Below are the code and all the weights of a small trained network. Each question names an input and a class and asks about switching units off, where a switched-off unit gives its printed mean instead of its output.

import numpy as np


def w(rows, s, z=0):
    codes = np.array(rows[::2]) - 128.0
    scale = np.full(codes.shape[1], s)
    scale[-1] = z or s
    return codes * scale


def f(y):
    return y / 2 * (1 + np.tanh(0.7978845608 * (y + 0.044715 * y**3)))


def log_softmax(a):
    a = a - a.max(-1, keepdims=True)
    return a - np.log(np.exp(a).sum(-1, keepdims=True))


def net(x, mask):
    res = np.array(x, float).reshape(1, 4) / 4 @ E
    y = f(res @ A[0][:, :-1].T + A[0][:, -1])
    res = res + np.where(mask, y, B[0][:, -1]) @ B[0][:, :-1]
    return log_softmax(res[-1] @ U[:, :-1].T + U[:, -1])


A, B = {}, {}
E = w([
[128,67,194],'x0',
[124,127,132],'x1',
[153,217,96],'x2',
[11,162,137],'x3',
],0.011)
A[0] = w([
[29,221,43,81],'n1',
[149,2,235,40],'n2',
[143,133,195,244],'n3',
[39,119,136,2],'n4',
[29,78,126,161],'n5',
[8,119,185,170],'n6',
],0.0096,0.0056)
B[0] = w([
[61,126,255,254],'n1',
[26,45,190,245],'n2',
[190,53,73,208],'n3',
[152,96,130,148],'n4',
[221,169,30,209],'n5',
[155,176,58,240],'n6',
],0.0084,0.0067)
U = w([
[243,17,5,220],'0',
[215,254,27,228],'1',
[35,51,234,3],'2',
],0.0076,0.0046)

Each question gives the input, the list of numbers given to net, and the class t.
The units are the neurons (one row each of A and B). Each row of codes is followed by its name. A weight is (code - 128) times the scale printed after its matrix; where a second scale follows, it is the last column's (A, B and U).
mask holds one flag per neuron, in row order. A switched-off neuron (its flag False) gives its mean, the last column of its row in B, instead of its output. The means were averaged over made-up inputs and are rounded, as every weight is.
A unit's drop is (log p(t) with every unit on - log p(t) with that unit switched off) / (log p(t) with every unit on - log p(t) with every unit switched off).
The circuit of an input: a set's keep is (log p(t) with only the set's units on - log p(t) with every unit switched off) / (log p(t) with every unit on - log p(t) with every unit switched off). Starting from all 6 units, units are removed one at a time, each time the one whose removal leaves the highest keep (on an exact tie, the one counted first), for as long as the keep stays at least 0.8.
units of the circuit, in order: the units of the circuit, biggest drop first
most important unit: the unit with the biggest drop
k most important neurons: the k neurons with the biggest drops, biggest first
drop when u is switched off: that unit's drop, to one decimal
input [-4,-6,6,7], class 2: most important unit -> n1
input [-4,-8,-5,2], class 1: units of the circuit, in order -> (n2, n3)
input [2,6,4,8], class 1: 3 most important neurons -> (n6, n5, n2)
input [8,7,-6,4], class 0: 4 most important neurons -> (n5, n6, n1, n3)
input [0,-3,-8,0], class 0: 2 most important neurons -> (n5, n1)
input [6,-5,-2,-5], class 2: 3 most important neurons -> (n2, n5, n6)
input [-6,0,-6,1], class 1: 2 most important neurons -> (n2, n3)
input [5,7,4,4], class 1: 2 most important neurons -> (n2, n6)
input [7,-3,0,1], class 0: 2 most important neurons -> (n1, n3)
input [5,4,-2,8], class 0: 2 most important neurons -> (n4, n3)
input [6,1,8,7], class 1: 2 most important neurons -> (n6, n2)
input [2,-2,-6,-8], class 2: 2 most important neurons -> (n2, n5)
input [-3,4,4,3], class 2: 2 most important neurons -> (n1, n5)
input [8,4,-7,5], class 0: most important unit -> n5
input [2,-3,-6,-8], class 2: 2 most important neurons -> (n2, n5)
input [8,-4,7,4], class 1: 2 most important neurons -> (n2, n6)
input [-6,7,2,6], class 2: drop when n1 is switched off -> 3.2
input [0,0,-6,5], class 1: drop when n6 is switched off -> 0.2
input [6,2,-7,7], class 0: drop when n5 is switched off -> 0.4
input [4,7,-5,5], class 0: units of the circuit, in order -> (n5)
